M = 125	128	150	128	129	133	127
M[-7] -> 125
M[-3] -> 129
M[-2] -> 133

X =
array([[121, 133, 120, 130, 123, 134, 128, 128, 137, 126, 117, 128, 138,
        118, 131],
       [123, 134, 125, 122, 136, 128, 132, 131, 130, 128, 105, 128, 145,
        122, 119],
       [123, 134, 125, 137, 119, 130, 122, 140, 132, 134, 121, 136, 130,
        124, 143],
       [121, 139, 134, 134, 104, 129, 123, 100, 133, 118, 132, 131, 127,
        133, 128],
       [117, 130, 111, 115, 130, 142, 149, 141, 141, 131, 115, 119, 153,
        107, 106]])
Rows and columns are counted from 0.
(0, 0) => 121
(1, 0) => 123
(1, 7) => 131
(4, 11) => 119
(0, 13) => 118
(2, 9) => 134
(2, 14) => 143
(4, 2) => 111
(0, 2) => 120
(2, 6) => 122
(2, 8) => 132
(2, 11) => 136
(3, 2) => 134
(3, 13) => 133
(4, 14) => 106
(2, 2) => 125
(2, 5) => 130
(3, 10) => 132
(4, 4) => 130
(1, 6) => 132
(4, 5) => 142
(0, 12) => 138
(1, 4) => 136
(3, 4) => 104
(3, 3) => 134
(3, 6) => 123
(0, 4) => 123
(3, 1) => 139
(2, 0) => 123
(0, 5) => 134
(0, 3) => 130

a =
[[141, 126, 136, 112, 127, 124, 140, 130, 131, 124, 133, 119, 119, 127, 123, 132],
 [122, 132, 122, 145, 134, 136, 117, 129, 130, 134, 126, 139, 139, 133, 135, 126],
 [140, 127, 135, 113, 127, 124, 140, 131, 131, 125, 133, 118, 118, 128, 124, 132],
 [121, 142, 127, 137, 133, 135, 121, 126, 135, 139, 123, 140, 139, 133, 133, 128],
 [119, 133, 122, 147, 134, 136, 116, 129, 129, 135, 125, 139, 139, 134, 136, 126],
 [140, 128, 136, 107, 124, 123, 140, 128, 131, 124, 131, 119, 119, 124, 120, 131],
 [118, 131, 121, 155, 135, 138, 118, 134, 128, 136, 126, 140, 140, 137, 140, 128],
 [119, 133, 121, 154, 136, 138, 116, 132, 130, 137, 126, 140, 140, 137, 140, 127],
 [119, 139, 123, 139, 132, 135, 118, 126, 132, 138, 122, 140, 139, 132, 133, 125],
 [119, 133, 122, 148, 134, 136, 117, 130, 129, 135, 126, 139, 139, 134, 137, 126]]
a[0,0] => 141
a[0] => [141, 126, 136, 112, 127, 124, 140, 130, 131, 124, 133, 119, 119, 127, 123, 132]
a[:, 9] => [124, 134, 125, 139, 135, 124, 136, 137, 138, 135]
a[7,7] => 132
a[7,4] => 136
a[1,5] => 136
a[7,2] => 121
a[2,4] => 127
a[9,15] => 126
a[7] => [119, 133, 121, 154, 136, 138, 116, 132, 130, 137, 126, 140, 140, 137, 140, 127]
a[5,14] => 120
a[2,2] => 135
a[4,5] => 136
a[8] => [119, 139, 123, 139, 132, 135, 118, 126, 132, 138, 122, 140, 139, 132, 133, 125]
a[:, 0] => [141, 122, 140, 121, 119, 140, 118, 119, 119, 119]
a[3,0] => 121
a[1,3] => 145
a[6] => [118, 131, 121, 155, 135, 138, 118, 134, 128, 136, 126, 140, 140, 137, 140, 128]
a[9] => [119, 133, 122, 148, 134, 136, 117, 130, 129, 135, 126, 139, 139, 134, 137, 126]
a[9,2] => 122
a[2,5] => 124
a[:, 1] => [126, 132, 127, 142, 133, 128, 131, 133, 139, 133]
a[4,14] => 136
a[5] => [140, 128, 136, 107, 124, 123, 140, 128, 131, 124, 131, 119, 119, 124, 120, 131]
a[3] => [121, 142, 127, 137, 133, 135, 121, 126, 135, 139, 123, 140, 139, 133, 133, 128]
a[7,6] => 116
a[3,5] => 135
a[3,1] => 142
a[3,6] => 121
a[8,0] => 119
a[2,13] => 128
a[2,9] => 125
a[2,1] => 127
